Below are the code and all the weights of a small trained network. Each question names an input and a class and asks about switching units off, where a switched-off unit gives its printed mean instead of its output.

import numpy as np


def w(rows, s, z=0):
    codes = np.array(rows[::2]) - 128.0
    scale = np.full(codes.shape[1], s)
    scale[-1] = z or s
    return codes * scale


def f(y):
    return np.maximum(y, 0)


def log_softmax(a):
    a = a - a.max(-1, keepdims=True)
    return a - np.log(np.exp(a).sum(-1, keepdims=True))


def net(x, mask):
    res = np.array(x, float).reshape(1, 3) / 4 @ E
    y = f(res @ A[0][:, :-1].T + A[0][:, -1])
    res = res + np.where(mask, y, B[0][:, -1]) @ B[0][:, :-1]
    return log_softmax(res[-1] @ U[:, :-1].T + U[:, -1])


A, B = {}, {}
E = w([
[136,106,201,183,118,50,170,199,109],'x0',
[118,163,187,101,159,105,148,35,163],'x1',
[111,194,168,246,76,151,132,74,56],'x2',
],0.013)
A[0] = w([
[99,216,114,159,96,124,92,92,115,210],'N0',
[98,93,69,147,42,144,100,178,132,221],'N1',
[96,255,126,141,115,174,131,79,99,215],'N2',
[112,129,208,156,137,102,150,99,130,211],'N3',
[116,80,121,18,183,76,111,175,222,248],'N4',
[145,108,104,70,147,89,73,81,165,139],'N5',
[160,125,91,155,53,161,86,174,162,122],'N6',
[103,184,150,124,92,143,108,77,172,220],'N7',
[110,161,44,77,139,177,108,125,109,235],'N8',
[170,50,88,53,178,112,110,205,226,216],'N9',
[148,103,161,183,107,126,136,156,99,223],'N10',
[158,161,73,152,95,64,152,175,116,133],'N11',
[103,111,157,83,238,56,219,115,140,205],'N12',
[129,129,166,176,44,83,123,152,98,245],'N13',
[114,110,154,175,36,153,162,135,39,182],'N14',
[96,112,84,199,132,77,119,213,148,252],'N15',
],0.0099,0.0026)
B[0] = w([
[192,115,215,182,203,137,134,105,122,192],'N0',
[85,149,113,167,162,144,140,140,176,186],'N1',
[120,129,196,203,195,177,118,113,81,212],'N2',
[109,177,160,115,136,52,217,138,92,181],'N3',
[135,75,128,64,69,166,114,125,182,250],'N4',
[126,98,117,96,124,143,128,108,131,181],'N5',
[33,174,70,115,107,104,142,141,169,169],'N6',
[166,63,219,192,101,151,150,112,104,180],'N7',
[91,97,137,193,123,160,74,112,160,193],'N8',
[178,91,104,87,116,205,100,110,198,255],'N9',
[135,150,70,100,190,117,180,139,154,181],'N10',
[215,135,63,68,183,156,96,103,109,164],'N11',
[114,101,188,83,73,109,172,138,142,200],'N12',
[157,126,109,130,172,103,171,98,137,196],'N13',
[174,254,81,178,188,94,170,157,117,204],'N14',
[102,142,82,56,174,115,139,115,207,193],'N15',
],0.0093,0.018)
U = w([
[36,79,214,59,83,17,207,90,62,138],'0',
[184,117,255,239,174,192,83,79,31,188],'1',
[161,178,237,44,38,79,99,181,194,49],'2',
[31,149,123,199,117,133,9,143,152,144],'3',
[170,170,114,105,86,104,35,106,17,4],'4',
[185,229,87,68,221,74,162,156,123,213],'5',
[151,49,144,49,71,233,79,130,186,150],'6',
[90,185,253,135,116,53,129,125,71,5],'7',
],0.0066,0.0024)

Each question gives the input, the list of numbers given to net, and the class t.
The units are the neurons (one row each of A and B). Each row of codes is followed by its name. A weight is (code - 128) times the scale printed after its matrix; where a second scale follows, it is the last column's (A, B and U).
mask holds one flag per neuron, in row order. A switched-off neuron (its flag False) gives its mean, the last column of its row in B, instead of its output. The means were averaged over made-up inputs and are rounded, as every weight is.
A unit's drop is (log p(t) with every unit on - log p(t) with that unit switched off) / (log p(t) with every unit on - log p(t) with every unit switched off).
The circuit of an input: a set's keep is (log p(t) with only the set's units on - log p(t) with every unit switched off) / (log p(t) with every unit on - log p(t) with every unit switched off). Starting from the 12 units with the biggest drops (on a tie, the unit counted first), units are removed one at a time, each time the one whose removal leaves the highest keep (on an exact tie, the one counted first), for as long as the keep stays at least 0.8.
units of the circuit, in order: the units of the circuit, biggest drop first
k most important neurons: the k neurons with the biggest drops, biggest first
drop of u: that unit's drop, to one decimal
input [6,5,-6], class 6: units of the circuit, in order : N9
input [4,3,1], class 0: units of the circuit, in order : N9, N3
input [6,7,3], class 7: units of the circuit, in order : N4, N3
input [3,3,2], class 7: units of the circuit, in order : N9, N3
input [3,7,-4], class 2: 2 most important neurons : N12, N3
input [8,7,6], class 7: 2 most important neurons : N3, N9
input [-8,-4,1], class 3: 2 most important neurons : N6, N8
input [-3,-8,2], class 5: drop of N8 : -0.1
input [5,4,-3], class 2: drop of N2 : 0.2
input [7,7,3], class 7: drop of N10 : -0.1
input [-7,-8,4], class 3: drop of N6 : 0.5
